Below are the code and all the weights of a small trained network. Each question names an input and a class and asks about switching units off, where a switched-off unit gives its printed mean instead of its output.

import numpy as np


def w(rows, s, z=0):
    codes = np.array(rows[::2]) - 128.0
    scale = np.full(codes.shape[1], s)
    scale[-1] = z or s
    return codes * scale


def norm(h):
    return h / np.sqrt((h * h).mean(-1, keepdims=True) + 1e-5)


def f(y):
    return np.maximum(y, 0)


def log_softmax(a):
    a = a - a.max(-1, keepdims=True)
    return a - np.log(np.exp(a).sum(-1, keepdims=True))


def net(x, mask):
    res = np.array(x, float).reshape(1, 3) / 4 @ E
    u = 0
    for l in range(3):
        y = f(norm(res) @ A[l][:, :-1].T + A[l][:, -1])
        res = res + np.where(mask[u : u + 8], y, B[l][:, -1]) @ B[l][:, :-1]
        u += 8
    return log_softmax(norm(res)[-1] @ U[:, :-1].T + U[:, -1])


A, B = {}, {}
E = w([
[140,253,113,113],'x0',
[73,93,93,55],'x1',
[155,164,6,30],'x2',
],0.007)
A[0] = w([
[103,253,107,44,171],'L0N0',
[190,72,123,67,102],'L0N1',
[160,113,134,97,11],'L0N2',
[107,190,67,37,135],'L0N3',
[140,119,34,186,244],'L0N4',
[100,160,85,254,189],'L0N5',
[77,188,179,137,253],'L0N6',
[215,205,104,87,169],'L0N7',
],0.0094,0.0012)
B[0] = w([
[95,151,112,117,254],'L0N0',
[154,96,110,156,179],'L0N1',
[101,131,127,145,137],'L0N2',
[90,66,122,136,248],'L0N3',
[145,120,116,169,175],'L0N4',
[104,194,134,110,186],'L0N5',
[2,187,96,160,191],'L0N6',
[188,190,104,136,218],'L0N7',
],0.0086,0.0064)
A[1] = w([
[190,184,80,202,251],'L1N0',
[172,141,255,172,74],'L1N1',
[140,187,179,84,61],'L1N2',
[155,188,208,87,49],'L1N3',
[123,28,181,78,55],'L1N4',
[250,179,175,227,56],'L1N5',
[189,215,112,5,70],'L1N6',
[48,76,79,109,173],'L1N7',
],0.0084,0.0016)
B[1] = w([
[229,147,255,206,228],'L1N0',
[250,66,78,42,207],'L1N1',
[115,72,149,165,148],'L1N2',
[159,56,106,129,147],'L1N3',
[82,167,180,150,199],'L1N4',
[95,92,85,87,205],'L1N5',
[168,131,149,105,191],'L1N6',
[100,199,74,183,254],'L1N7',
],0.007,0.0048)
A[2] = w([
[119,103,80,106,6],'L2N0',
[80,134,175,117,60],'L2N1',
[96,143,90,154,248],'L2N2',
[189,189,90,202,235],'L2N3',
[220,92,104,159,242],'L2N4',
[167,131,93,86,254],'L2N5',
[135,134,79,161,202],'L2N6',
[182,75,252,79,212],'L2N7',
],0.011,0.0018)
B[2] = w([
[153,90,78,140,161],'L2N0',
[165,162,175,126,161],'L2N1',
[150,111,207,152,221],'L2N2',
[166,101,166,61,255],'L2N3',
[79,103,160,76,234],'L2N4',
[150,81,179,88,182],'L2N5',
[254,92,102,107,198],'L2N6',
[20,158,110,74,226],'L2N7',
],0.008,0.006)
U = w([
[78,140,134,36,254],'0',
[196,75,188,106,168],'1',
[165,183,187,148,255],'2',
[195,197,179,67,7],'3',
[102,144,183,146,255],'4',
[158,46,82,114,4],'5',
[57,238,128,228,51],'6',
[148,167,104,6,2],'7',
],0.012,0.0018)

Each question gives the input, the list of numbers given to net, and the class t.
The units are the neurons (one row each of A and B). Each row of codes is followed by its name. A weight is (code - 128) times the scale printed after its matrix; where a second scale follows, it is the last column's (A, B and U).
mask holds one flag per neuron, layer by layer. A switched-off neuron (its flag False) gives its mean, the last column of its row in B, instead of its output. The means were averaged over made-up inputs and are rounded, as every weight is.
A unit's drop is (log p(t) with every unit on - log p(t) with that unit switched off) / (log p(t) with every unit on - log p(t) with every unit switched off).
The circuit of an input: a set's keep is (log p(t) with only the set's units on - log p(t) with every unit switched off) / (log p(t) with every unit on - log p(t) with every unit switched off). Starting from the 12 units with the biggest drops (on a tie, the unit counted first), units are removed one at a time, each time the one whose removal leaves the highest keep (on an exact tie, the one counted first), for as long as the keep stays at least 0.8.
circuit, biggest first: the units of the circuit, biggest drop first
most important unit: the unit with the biggest drop
k most important neurons: the k neurons with the biggest drops, biggest first
k most important neurons of layer l: the k neurons of layer l with the biggest drops, biggest first
drop when u is switched off: that unit's drop, to one decimal
input [-4,1,7], class 5: most important unit	L0N3
input [-5,-3,0], class 0: 2 most important neurons	L0N6, L0N3
input [8,3,0], class 6: circuit, biggest first	L0N6, L1N1
input [0,-8,-5], class 0: 2 most important neurons	L1N1, L2N7
input [-8,3,0], class 4: circuit, biggest first	L1N4, L1N1, L2N3
input [-5,5,0], class 4: 3 most important neurons of layer 1	L1N4, L1N1, L1N5
input [1,2,-6], class 6: 4 most important neurons	L0N6, L0N7, L2N3, L1N0
input [-1,-7,-2], class 0: 3 most important neurons of layer 1	L1N1, L1N7, L1N5
input [-2,-2,-5], class 0: 4 most important neurons	L1N1, L0N3, L0N0, L2N7
input [-5,-2,0], class 0: 3 most important neurons	L0N6, L0N0, L0N3
input [5,1,-1], class 6: 4 most important neurons	L0N6, L0N0, L1N1, L0N3
input [1,6,-7], class 6: 2 most important neurons	L0N6, L2N3
input [-5,0,-6], class 0: 3 most important neurons of layer 0	L0N3, L0N0, L0N6
input [1,7,0], class 6: 4 most important neurons of layer 1	L1N7, L1N1, L1N4, L1N5
input [-1,8,3], class 5: most important unit	L2N7
input [-8,-4,-1], class 0: 3 most important neurons	L2N7, L0N6, L0N3
input [-4,-1,-4], class 0: 3 most important neurons	L1N1, L2N7, L0N3
input [-8,-8,-1], class 0: 2 most important neurons of layer 2	L2N7, L2N4
input [-3,-7,0], class 0: 2 most important neurons of layer 1	L1N5, L1N7
input [-4,7,3], class 5: most important neuron of layer 2	L2N7
input [-5,8,-1], class 4: 3 most important neurons of layer 1	L1N4, L1N1, L1N7
input [-1,8,0], class 4: drop when L1N4 is switched off	0.6
